21, -1, 5, -14, 1, 11, -11, 5, 33, 3, 7, 2, -3, -14, -1, 10, -9, 4, -11, 2, -4, -10, -15, -14, -3, 8, 2, -12, 9, -7, -12, -19, 5 => (89) B
14, 7, 0, -26, -1, 5, -10, -9, 24, 11, 3, -11, -2, -32, -2, 18, -24, -4, 6, -3, -5, -29, -14, -15, 3, 9, 2, -4, 18, -19, -11, -8, -1 => (89) Z
-10, -6, -4, -3, 1, -2, 11, 1, -21, -14, -9, 10, 8, -11, 6, -1, -9, 0, 4, 2, 20, -20, -39, -14, 9, 14, -17, 7, -6, 9, -3, -4, -4 => (90) D
4, -5, 4, -8, 5, 0, -4, -4, 8, 3, -2, 1, -1, -3, 0, 5, -25, -6, -5, 0, 0, -9, -13, -15, -1, 10, 2, 2, 8, -3, -6, -10, 1 => (89) Q
-5, -8, -6, 2, -7, -3, 18, -2, -1, -18, 6, 8, 7, 4, 7, -16, -17, -6, 10, 4, 5, -18, -36, -8, 10, 7, -13, 3, -1, 5, -4, 19, 6 => (90) A
-1, -2, -6, -7, -7, -4, 0, -10, 14, -1, -3, -4, 6, 1, 13, -16, 1, -5, 15, 3, 4, 0, -7, 4, 5, 2, -11, 6, 7, 1, -2, 4, 2 => (90) H
-1, -7, 3, -5, 9, 10, -2, -14, 2, 0, -1, 1, -1, -1, -1, 11, -48, -3, -2, 1, -9, -11, -8, 2, 1, 8, -3, 3, 2, 0, -9, -4, -4 => (89) Q
3, -3, -9, -5, 2, -6, 13, 8, 28, -8, -3, -4, 2, -1, 4, -18, 18, -18, 18, 5, 10, -2, -42, -9, 4, 0, -8, 4, 6, -2, -9, 14, 2 => (90) A
-2, 4, 0, -16, 3, 3, -5, -7, -2, -4, -9, 6, -3, -13, 1, -10, -26, -13, 9, -8, 8, -20, -18, -16, 3, 6, 5, 15, -3, -8, -8, 5, 8 => (90) A
13, 8, 10, -43, 5, 16, -3, -10, -15, 7, 10, 6, 3, -16, -1, 3, -71, 5, -17, -1, -10, -35, -13, -20, 7, 10, 2, 1, 8, -13, -8, -24, 4 => (89) B
4, -6, 0, -12, -4, 0, -10, 5, 23, 0, 6, 2, -2, 3, 11, -17, -35, -12, 14, 10, -4, -8, -36, -21, 4, 10, -5, -2, 5, 2, -12, 2, 1 => (89) Z
10, 7, 2, -31, -2, 14, -13, -2, 5, 10, 7, -2, 2, -15, 3, 3, -65, 5, -12, -4, -13, -26, 6, -12, 4, 13, 2, -6, 11, -4, 0, -19, 8 => (89) B
12, 2, 4, -20, 0, 13, -12, -12, 10, 8, 10, 2, 4, -8, 4, 3, -57, 6, -20, 1, -9, -19, 4, -15, 5, 16, -1, -11, 10, -5, -3, -24, 6 => (89) B
4, 10, 1, -34, 2, 4, -2, -5, 5, -2, 6, 2, 2, -9, 7, -6, -39, -10, 0, -6, -4, -24, -8, -11, 4, -3, 13, 3, 12, -14, -8, 2, 8 => (89) Z
-17, -10, -2, -21, 1, 0, 7, -13, -14, -15, 7, 17, 8, 23, 25, -35, -37, -15, 23, 4, 5, -15, -36, -18, 6, 2, -5, 9, 3, 1, -9, 5, -1 => (90) A
13, 4, 10, -9, 3, 14, 9, -7, -5, -5, 7, -3, -6, -25, -8, 18, -36, 1, -12, -2, -4, -22, -5, -11, 5, 12, -1, -7, 5, -10, -8, -15, 4 => (89) B
9, -6, -5, 2, -7, 2, 8, 8, 20, -19, 2, 3, 2, -11, 8, -20, 4, -7, 4, 8, 26, -1, -34, -7, 3, 11, -8, 4, -1, 10, -2, -4, 15 => (90) D
-12, -5, -2, 3, -3, -6, 11, 3, -3, -15, -5, -3, 2, -8, 9, -5, 2, -2, 14, -1, 13, -9, -14, -2, 10, 8, -16, 3, -7, 7, -3, 6, 4 => (90) D
6, -2, -1, -25, -1, 8, 17, -1, -18, 11, 0, -5, 4, -2, -7, 15, -25, -1, 3, 6, -5, -8, -16, -5, 0, 1, -2, 5, 9, -5, -1, -17, -9 => (89) Q
8, 6, 0, 37, -2, -5, 1, 4, 23, -14, -3, -16, 1, -3, 19, -36, 30, -16, -2, 1, 11, -2, -18, -16, 6, 1, -2, -9, 4, -11, -10, 19, 4 => (90) A
-4, -11, -4, -11, 2, 6, 12, 2, 10, -10, -4, 5, 1, -4, 7, -7, -3, -8, 16, 0, 2, -3, -44, -12, 3, 15, -21, 8, 0, 5, -10, 2, -3 => (90) D
4, 3, -8, -33, 0, 0, 2, 4, -7, 7, -1, 2, 6, 6, 10, -19, -47, 7, 10, 5, -10, -17, 2, -1, 7, 2, 1, 1, 13, 7, 0, -3, -1 => (89) Z
17, -3, 10, 1, 1, 15, -18, -14, 32, -2, 2, -6, -6, -28, 10, 6, -58, -7, -5, -4, 0, -22, -9, -26, 0, 23, -1, -11, 19, -9, -4, -11, -17 => (89) B
-14, -5, -10, -17, 1, 2, 27, -13, -28, -11, 7, 15, 7, -3, 16, -9, -23, -14, 11, -6, 12, -17, -35, -15, 3, 13, -30, 12, -5, 3, -6, -8, 0 => (90) D
1, 1, -7, -25, 6, -2, 7, 6, -28, -2, -9, -8, 5, -8, 8, -7, -14, -13, 20, 1, 12, -14, -40, -21, 9, 8, -9, 13, -1, 6, -6, -2, 6 => (90) D
-14, -5, -7, -15, 0, -2, 16, -8, -26, 8, 5, -6, 7, -1, 10, -15, -26, -13, 54, 3, 4, -23, -38, -14, 6, 10, -10, 6, -10, 0, -3, 1, 2 => (90) D
5, 5, -4, -33, 6, -1, -14, 4, 21, 11, -7, -4, 8, -8, 6, 5, -40, 9, 10, -4, -7, -16, -12, -7, 8, 14, -4, 0, 12, -4, -12, -2, 1 => (89) Z
-3, -6, -6, -3, 2, 2, 25, -11, 13, -8, 2, 2, 12, 0, -2, 0, -10, -17, 1, 6, 7, -10, -58, -9, 7, 5, -17, 13, 6, -3, -13, -3, 8 => (90) A
-7, -1, -2, 3, 8, -2, 15, -3, 4, -16, 6, 11, 11, 3, 15, -1, -2, -11, 10, -1, 6, -18, -44, -28, 8, 8, -8, 6, 4, -10, -23, 16, -9 => (90) A
-11, -6, -8, -45, 1, -5, 6, 0, 9, 4, -1, 0, 3, 7, 5, -20, -24, -17, 37, 17, 3, -13, -43, -3, 9, 0, -7, 12, 1, -5, -6, 15, 5 => (90) H
